Below is a small trained network, with its code and all its weights. Each question gives an input and a class and asks what happens when units are switched off, that is, made to give their printed mean instead of their output.

import numpy as np


def w(rows, s, z=0):
    codes = np.array(rows[::2]) - 128.0
    scale = np.full(codes.shape[1], s)
    scale[-1] = z or s
    return codes * scale


def f(y):
    return y / 2 * (1 + np.tanh(0.7978845608 * (y + 0.044715 * y**3)))


def log_softmax(a):
    a = a - a.max(-1, keepdims=True)
    return a - np.log(np.exp(a).sum(-1, keepdims=True))


def net(x, mask):
    res = np.array(x, float).reshape(1, 7) / 4 @ E
    y = f(res @ A[0][:, :-1].T + A[0][:, -1])
    res = res + np.where(mask, y, B[0][:, -1]) @ B[0][:, :-1]
    return log_softmax(res[-1] @ U[:, :-1].T + U[:, -1])


A, B = {}, {}
E = w([
[90,151,119,43,158,27,64],'x0',
[202,242,207,206,82,230,35],'x1',
[103,85,82,189,185,189,157],'x2',
[140,83,231,79,12,208,191],'x3',
[58,187,216,191,173,119,217],'x4',
[57,54,124,54,165,181,54],'x5',
[254,61,18,182,58,132,229],'x6',
],0.0048)
A[0] = w([
[173,110,92,226,122,214,147,189],'N0',
[132,123,166,197,111,155,235,177],'N1',
[39,71,129,70,181,117,108,182],'N2',
[127,227,125,161,168,82,91,181],'N3',
[71,180,115,135,228,57,84,244],'N4',
[185,92,45,154,118,176,98,165],'N5',
[58,165,121,125,212,71,93,255],'N6',
[134,174,202,100,81,169,76,196],'N7',
[121,223,120,176,183,71,93,167],'N8',
[199,67,19,152,106,159,122,211],'N9',
[166,76,76,63,91,45,167,192],'N10',
[180,71,66,70,82,57,167,185],'N11',
[120,133,196,190,109,158,227,193],'N12',
[136,170,193,96,80,169,70,195],'N13',
[2,81,135,64,208,105,100,175],'N14',
[134,183,231,92,59,187,70,205],'N15',
[36,64,125,62,182,116,109,190],'N16',
],0.0068,0.0026)
B[0] = w([
[198,118,121,213,149,225,130,214],'N0',
[104,199,163,202,106,190,229,202],'N1',
[40,121,126,29,175,198,137,216],'N2',
[165,177,130,176,162,38,78,203],'N3',
[86,204,120,119,213,81,77,253],'N4',
[183,52,55,167,143,164,79,192],'N5',
[82,192,132,105,216,97,69,244],'N6',
[188,101,217,85,63,108,60,204],'N7',
[158,201,120,185,179,41,96,209],'N8',
[182,36,15,170,121,159,114,235],'N9',
[88,82,58,59,70,49,214,225],'N10',
[103,58,41,80,61,51,211,227],'N11',
[115,203,214,196,98,180,220,207],'N12',
[188,94,202,79,73,116,41,199],'N13',
[40,135,138,41,211,190,106,247],'N14',
[204,89,254,79,40,116,68,235],'N15',
[28,115,121,12,172,197,145,225],'N16',
],0.0064,0.0058)
U = w([
[202,94,240,87,16,112,39,201],'0',
[22,128,134,33,208,201,106,97],'1',
[127,203,190,220,92,196,248,193],'2',
[198,52,41,206,137,214,77,1],'3',
[117,53,39,83,37,24,206,177],'4',
[130,223,117,172,204,2,67,98],'5',
],0.0062,0.00075)

Each question gives the input, the list of numbers given to net, and the class t.
The units are the neurons (one row each of A and B). Each row of codes is followed by its name. A weight is (code - 128) times the scale printed after its matrix; where a second scale follows, it is the last column's (A, B and U).
mask holds one flag per neuron, in row order. A switched-off neuron (its flag False) gives its mean, the last column of its row in B, instead of its output. The means were averaged over made-up inputs and are rounded, as every weight is.
A unit's drop is (log p(t) with every unit on - log p(t) with that unit switched off) / (log p(t) with every unit on - log p(t) with every unit switched off).
The circuit of an input: a set's keep is (log p(t) with only the set's units on - log p(t) with every unit switched off) / (log p(t) with every unit on - log p(t) with every unit switched off). Starting from the 12 units with the biggest drops (on a tie, the unit counted first), units are removed one at a time, each time the one whose removal leaves the highest keep (on an exact tie, the one counted first), for as long as the keep stays at least 0.8.
circuit, biggest first: the units of the circuit, biggest drop first
k most important neurons: the k neurons with the biggest drops, biggest first
drop when u is switched off: that unit's drop, to one decimal
input [1,0,6,7,2,-5,-8], class 0: circuit, biggest first : N15; N7
input [-3,0,-6,-5,-5,6,4], class 4: most important neuron : N11
input [2,8,0,2,4,-6,0], class 0: 3 most important neurons : N15; N7; N13
input [8,-1,8,8,2,-7,5], class 2: 2 most important neurons : N1; N12
input [5,4,-2,-1,-7,0,3], class 4: 3 most important neurons : N11; N0; N10
input [1,-4,5,2,5,-8,6], class 2: 2 most important neurons : N1; N12
input [6,5,1,5,7,4,-4], class 0: drop when N15 is switched off : 0.2
input [-5,-4,4,8,1,5,3], class 2: drop when N1 is switched off : 0.2
input [5,4,7,4,-7,-7,4], class 3: drop when N0 is switched off : 0.1
input [-1,1,5,5,7,7,7], class 2: drop when N10 is switched off : 0.0
